[ -52  273  211  181    5  -25   50  124  218  -72 -107 -200  -93   65
  -39  236 -129  133  281 -253  101   16 -159 -470  168 -256  -67 -252
  184 -314   65   61  -85  535  -36  241] : Neda
[  28 -169 -297  161  -40   42  139 -111    9  -52  -52  -55 -239    3
  -73  -29 -120 -161  144   72 -124  263   90  174   15   14  102  139
  154 -178  -13  103  -61 -252    0  -65] : Fef
[-116   38    1  162   20 -108  -69 -220   55 -204   31 -278 -296  119
 -234   27 -234   14  447 -201   56  180  -86  -57  136 -309 -143 -300
  282 -358 -112  154   -7  498  -92  189] : Vam
[ -91  -14  -42  -78   24 -180  -45 -143 -168    3  213   80  -55    1
  -59 -170  -37  229  126   70   30  -29   54   89 -115  -54  -90  -21
 -149   96  -50    7   47  -57    8  -61] : vesa
[-230   95   87  100  -30  112  146   76  172   31   -6  151  -58   21
  -33  153 -288  148  222   53   92   23  114 -195    0 -147  -21   53
  -85 -142  123  147 -134   56 -147   96] : Dalet
[  80  -11  -17  381  134 -185 -446  -83  128 -323 -370 -753 -274  161
 -275   83   56 -210  404 -265   99  254 -303 -392  384 -346 -146 -579
  669 -437 -186   47  129  781 -169  245] : Neda
[ 341 -695 -560  119 -133 -365 -282 -414 -329 -423 -161 -300 -467 -113
 -170 -369   65 -359 -226  127  -24  177  185  708   -3  155   93  -50
  539  -49 -330   -2   29 -638  -37 -190] : zaga
[-228  193  336 -135   86  245  231  129   -3  486  276  519  342  -77
   66   53  -40  149  -53  175 -114   15  113  -17 -198   46  -47  437
 -626  269  194  -53  -52 -143  164  -66] : Dalet
[-190  348  369  161  -54  421  684  196  492  338  -93  302   23  -58
  136  273 -405   15  210 -102 -179  352    8 -179   95 -195   52  365
 -185 -492  399  223 -367  430  164  174] : Fef
[-104  115  260  244  143   86 -181   80  244  -29 -306 -266  -12  112
 -155  153  -50 -110  361 -146   29  247 -224 -321  285 -336 -138 -166
  248 -310   55   79  -16  666  -92  197] : vesa
[ 287 -177  -14  -97  -14 -509 -326  -17 -310 -295 -173 -376  -40  -83
   50  -99  364   89 -345 -147  168 -452  -70 -265   37   86  -89 -444
  247  121 -282 -112  151   92   22   66] : Fef
[ -94  377  366  103  100  -24   79  153  168   36  -63 -185   59  108
   44  306  -79  261  280 -349  141 -163 -228 -631  115 -267  -94 -365
   74 -208   37   48  -25  776  -32  300] : sibuk
[ -87  105   28  125  131   28 -110   47   94  113 -163 -144   96   32
  -58  -10   19  -25  178   54  -48  230 -101  -90  154 -142  -64  -39
   69  -59  143   39   62  289  -24   25] : goli
[ 244 -346 -153  346    5  -68 -260 -161  115 -270 -549 -496 -302   54
 -182  -92  -20 -408  137  -39 -178  335  -90  129  371  -37   31  -27
  625 -492  -85   72  -11  182   72  -21] : Dalet
[-241  136  333 -145   17  -32   12  182  -51  145   76  282  263  -40
   49  121  -26  343  -34   61  228 -314   71 -346 -195  -95 -186  -63
 -398  297   90   42  -73  -24 -115  128] : Fef
[ 114 -312 -178   39  -33 -291 -249 -197 -293 -208 -213 -177 -101  -28
  -45 -125  181   14 -275   78  110 -238  200   72  -21   93   14 -148
  187  131 -154   42   69 -344 -179  -26] : goli
[ -99   81   67  -35  128 -499 -493 -160 -270 -185   82 -369  -32   76
 -221  -52  148  270  227 -119  327 -225 -204 -333  -68 -241 -322 -641
  101  234 -245  -30  231  374 -194  178] : mep
[ 197 -402 -179   99  -42  119   76 -155  -23  143 -234   99  -44 -115
   15 -291   83 -342 -166  299 -284  353  183  540   53  205  152  539
    3  -86   40  -14 -136 -545  225 -228] : goli
[ 299 -400 -182 -103 -163 -112  155 -156 -224   12 -171  180  -56 -246
  186 -295  145 -184 -588  184 -232 -100  314  467  -94  373  143  409
   19  117  -32  -11  -87 -724  221 -273] : Neda
[ 113 -194 -212  -77   64 -222 -296 -133 -316 -159  179 -272   13    3
  -46 -117  182    2  -18  -29   70 -258  -32  -40  -54  152  -28 -319
  101  269 -246 -136  231  -96  -56  -65] : goli
[ 133   -2  100  -44  -16 -272  -30  -32 -153  -66 -103 -115    6  -91
   91   75  154   71 -249  -98   36 -276    0 -181   61   70  -47 -154
   99   35  -53   13   72  133   91   55] : goli
[-250  258  293  201   -1  121  129   37  225   39  -89   71   41   85
  -54  224 -205  215  217  -80  154   98   17 -324  -53 -314  -98 -128
 -169 -194  164  212 -154  341 -201  270] : sibuk
[-397  394  240   46   -2  220  319   47  317  213  257  280    4   51
  -65  153 -475  268  592   -5    1  294  -78 -207  -68 -296 -109   62
 -330 -130  239  137 -110  446  -56  128] : Neda
[ 185  -89  -37  328 -100  -64  182 -199  230 -355 -365 -417 -464   14
  -94  154 -123 -323  147 -322 -115  336  -85  -20  342 -175    6 -191
  605 -731 -112  237 -121  560   60  214] : mep
[  97  -31  175 -109 -101 -157  267   15  -90   85  -57  290   23 -213
  234  -49  116   82 -357   88  -63 -248  141  -13  -31  200   -8  289
 -225   85   28    2 -130 -211  268  -11] : goli
[ 209 -282  -46   -5   62 -239 -311 -166 -326 -155  -67 -224 -125   54
  -91 -120  338 -144 -165  -45  -87 -181   20   43  108   84  -56  -34
  190   26 -277 -104  162 -114  107  -53] : vesa
[ 101 -330  -93  355  -79 -110 -147 -252   85 -419 -455 -457 -467   75
 -213  138  -61 -314   86 -148   32  255   68   11  231 -227  -12 -258
  544 -543 -189  241  -62  263 -210  174] : vesa
[-234   61  -79  450  -75  159  269 -179  409  -75  -95  -48 -488   76
 -241  228 -543 -166  632  -33  -77  704   15   89  184 -399  -39   76
  269 -677  136  307 -212  369  -89  163] : Dalet
[ -70  151  191   63  149   12 -190  111  103   92 -114 -151  157   34
  -52  134   17    5  152  -20   36    8 -197 -284  127 -116 -150 -180
   56   -7  107  -21   87  459   13   56] : mep
[ -55  -49   61   14   26 -264 -304  -66 -171 -224 -155 -196   10    1
  -93   80  136  122 -156  -27  245 -237   44 -199  -62 -113 -143 -328
   92  133  -76   93  104   72 -278  147] : zaga
[  47   49  245   87    7   12  -24  -90  -50   21  -79   26  -32   34
 -107  123   92 -112  -70  -98 -101  115   -2    1   79  -87  -55   89
   15 -175  -10   73  -26  187  118   99] : Dalet
[ 156 -448 -185  478  -38   68 -101 -267  208 -195 -484 -368 -421   22
 -193  -84 -206 -548  274   20 -274  557   -1  309  339  -81    5  125
  568 -604  -44  154  -97   42   98  -53] : sibuk
[ -61  -23  137 -239   53 -182 -195   25 -315   83   74  123  294  -18
   87  -97  207  307 -288  109  164 -507  130 -150 -214  109 -104  -52
 -322  483  -43  -74   83 -303  -73  -21] : Vam
[  16 -296 -130  116 -193  116  228 -146   67  -83 -163  261 -175 -109
   28  -92 -236  -88 -171  213  -96  166  314  369 -100   89  124  375
  -56 -129   56  175 -210 -535  -56  -78] : zaga
[ 303 -363 -192  199  -89 -384  -96 -132  -45 -447 -437 -447 -465  -89
  -43  -96  129 -235 -159 -159  -54  -14   30   36  300  -14   53 -193
  572 -426 -267   65   36  132   81   16] : sibuk
[-159   48 -123  -67   41  209  159   26  -16  169  318  215  107  -23
   30  -46 -193  127  132  106  -71   36  111  100 -200  109   51  172
 -245  163  104  -11  -25 -266  -32 -139] : Dalet
[ 210 -432 -152 -208  -97 -444 -300 -172 -470 -165  -96   30   49 -168
   73 -351  392   88 -633  255   76 -407  294  245 -234  286  -31   13
 -135  473 -224 -112  110 -740  -36 -180] : Neda
[-109  103  267  109   70  106   10  -80   52  123   16   24   38   70
 -117  147  -62  -51  139 -122  -58   83  -44 -162  109 -174  -93  -33
  -33 -130    4   36   28  344  -15  148] : Vam
[-150  -57 -153  -49 -186  454  743   36  179  348  118  738    7 -141
  154  -74 -244  -35 -232  407 -287  424  522  674 -234  109  225  899
 -495 -142  407  234 -390 -824  129 -218] : mep
[  18 -217   15  104  -53  271  207 -174   57  242  -99  277  -84  -12
  -26 -108 -142 -232  -29  201 -345  281  194  385   73  113  169  650
 -154 -184  119   30  -98 -402  173 -203] : Vam
[ -21  250  248  -43   -9  181  428  200  200  224  -32  238  153  -86
  219  127  -90   94 -132  -85 -101  -53   33 -121    8   18   88  216
 -158 -143  206   71 -175  196  165   50] : sibuk
[-350  370  400 -172   70  -80  -43  218  -67  127  218  204  380   16
   46  147   -9  628   47   20  268 -408   43 -525 -205 -158 -185 -193
 -598  341  198   27   69  225 -164  141] : goli
[  93  161  305 -196   61 -338 -103  206 -182   -4  -75  -81  250 -111
  164  -16  316  353 -363 -146  208 -523  -72 -504    2    9 -111 -298
 -154  242  -52 -141  100  278   92  141] : Vam
[-199  103  289  -63  -11   93  142   71   79   67  -73  230  148  -33
    4  137  -97  193  -28   17   62 -133  124 -184 -105  -89 -109   69
 -274   38  123  139  -97  105  -91  104] : mep
[ -52   27  -23  -90   58 -244 -211 -152 -194  -76  150 -100  -42   43
  -92 -129   42  188   86   -3   68 -122  -33   13  -69 -112 -125 -205
   -7   91  -96   15  115  151  -67    2] : Fef
[-400  484  295  -55  123  198  153   60  151  302  393  228  218  123
  -19   75 -371  483  576  -16   38   34 -148 -314 -131 -257 -122    1
 -456   69  263   33  -13  437  -40  107] : zaga
[  23  -75    1  189  -11 -317 -331  -96  -72 -411 -256 -444 -226   73
 -190  107   49   58  124 -207  290  -68  -70 -316   65 -211 -141 -522
  384 -161 -230  123   18  276 -277  254] : Dalet
[-298  189   33  115  -48  596  658   25  365  365  206  470  -26   32
   27  205 -561    3  412  132 -266  448  151  163 -115  -65  165  567
 -348 -314  362  270 -299  -91   52  -64] : Fef
[-134   80  221  214   51  301  206   54  293  344 -313  139  104   -6
  -15   94 -162 -139   81  150 -179  428   34   31  119 -143   11  373
 -171 -227  339  116 -173  101  126   26] : Vam
[  66 -365 -294  135  -42  -82  -92 -325 -112 -132  -88 -135 -319  -10
 -136 -245  -90 -199   78   91 -142  265  143  447   12   20   28  107
  241 -161 -117   69  -26 -303  -31 -161] : vesa
[ 215  -61   -6  308  -87 -184   16  -76  153 -361 -451 -474 -371   24
  -75  110    0 -178   44 -318    5  185  -92 -183  306 -169   24 -284
  578 -552 -123  127  -75  493   -7  216] : Neda
[-163  272  478  -68  112  -22 -126   74 -102  174  179  119  249  122
  -45  189   70  289  108 -110   41 -280 -107 -465  -48 -164 -195 -158
 -359  175   16  -69  133  357   25  180] : sibuk
[ 170  -49   90  -54  -23  -20  202   -9 -116  184  -58  145   50  -99
  172  -78   89   63 -289   16  -88 -117  119   57  -56  178  117  252
  -93    0   13  -23 -131 -207  233  -71] : Dalet
[ -66  224  300 -110  222 -305 -510   59 -271  -68   79 -296  223  118
 -102  121  287  319   21 -204  226 -479 -254 -612   17 -167 -248 -578
  -29  326 -156 -155  367  601 -143  189] : zaga
[-268  116  223 -364   17   43  105  253 -132  343  286  543  468 -166
  187  -22  -19  424 -251  280  132 -465  248 -161 -382  122  -97  233
 -688  572  182  -44  -19 -370  -50 -109] : Fef
[ 189 -200   18 -201   89 -382 -554 -182 -579 -108  141 -157  145   11
  -49 -182  452  113 -395   35   78 -507   26   -2 -133  203  -79 -216
  -84  472 -306 -208  300 -285   11  -97] : zaga
[ 108 -438 -433  572 -101  -39   64 -435  228 -431 -333 -349 -840   25
 -347   29 -378 -551  490  -67 -109  809   54  492  357 -329   63  -40
  869 -849 -215  304 -215  167  -90  118] : zaga
[-126  288  329    1  105   54  -82  117  113  180   23   58  286   34
   62   50  -72  234  161   39   -2  -92 -185 -397   42  -73 -156  -49
 -241   57  212  -28   10  363   62   84] : Fef
[ 136   20  214   68  153 -406 -506  -92 -262 -217 -117 -470  -18  124
 -168  126  382   21  -45 -270  132 -326 -219 -435  156 -194 -203 -592
  249   18 -296  -85  296  588  -14  216] : sibuk
[-121 -103 -171  175    0   -8  -22 -269   58 -178   16 -215 -320  113
 -215 -117 -328   -3  525  -52  -83  259  -13   65  110 -152  -50  -87
  215 -290  -53  106   16  162 -107   12] : mep
[-280  372  343  -66  142  332  166  256  224  499   92  362  445  -32
  112   26 -158  219  126  187  -94  112  -46 -188  -78  -72  -86  332
 -502  132  408   19  -84  186   92  -38] : Fef
[  59   63  161  -82  196 -316 -593   55 -255  -28  -84 -364  287   70
  -39  -41  329  153  -30  -78  242 -391 -282 -430   13   -4 -223 -510
   80  402 -152 -203  243  261  -73   91] : Vam
[   3 -229 -246   82   -1 -259 -214 -292 -153 -208  -18 -276 -382   79
 -165 -151 -113  -67  337   35 -101   40   -9  124  117  -44  -69  -59
  286 -171 -151   55  129   23   25 -120] : vesa
[ 156 -229  -87  -50  -72   55  132 -126 -145  144   13  292  -48  -91
   37 -167  128 -194 -359  219 -244   67  238  409  -42  219  120  458
 -128   47  -17  -23  -21 -497  208 -211] : Neda
[-189  180  268  183   39  223  299  -42  228  188  -79  219  -68   32
  -98  194 -182 -112  219  -18 -154  354  -15  -82  143 -236  -55  231
  -99 -263  139  181 -100  316   43  158] : mep
[  50 -217    1  139  -62 -208 -161 -208 -109 -277 -332 -249 -214   16
 -132   10   72  -77  -50  -54   65  -12  112  -35   67  -91  -69 -161
  206 -162 -130  147  -36  -16 -123  115] : mep
[ -34 -121   -7  -12 -132   59  365  -25   72   56  -71  371  -42 -131
  120  -51 -106  -14 -214  183  -53   49  271  214 -114   67   41  316
 -193  -32   69  143 -221 -379   46   12] : sibuk
[ 156 -283 -291  190   12  -97  -96 -254 -128 -253  -61 -378 -310  116
 -141  -38    1 -169  170 -114  -43   85    7  102  106    2   76 -163
  368 -225 -232   20   35  -49  -21   18] : Vam
[-220  362  318  125  192  -11 -167   24   99   55   50 -214   19  181
 -200  312  -56  132  446 -214   85   -2 -266 -567  190 -357 -203 -335
   41 -153   25   47  169  800  -90  239] : mep
[ 128 -232 -412  489  -80  -23  -20 -228  237 -508 -215 -480 -707  109
 -303   93 -211 -450  436 -218   -4  574  -77  177  358 -293   41 -265
  836 -804 -241  243 -124  327 -150  169] : Fef
[ 143  -94   73   10  -92  -96  122  -43    1  -54 -191  -38 -111 -102
   85   31   -6  -73 -201  -60 -127  -87   73   11   93   96   26  106
  131 -173   25   65  -46   24  168  -49] : Neda
[ 128 -205 -104  -56    4 -143 -155 -133 -212 -180   25 -182  -35  -25
  -31 -155  135   -5  -82   -6  -25 -103   14   63  -44  135   11  -85
   -9   90 -159  -41  108 -160   35  -99] : mep
[ 422 -473 -154   36 -154 -428  -90 -127 -253 -322 -426 -215 -265 -191
   49 -216  337 -192 -602    9  -38 -112  177  212   85  167   53   -2
  303 -117 -246   -1  -39 -351  167  -36] : Fef
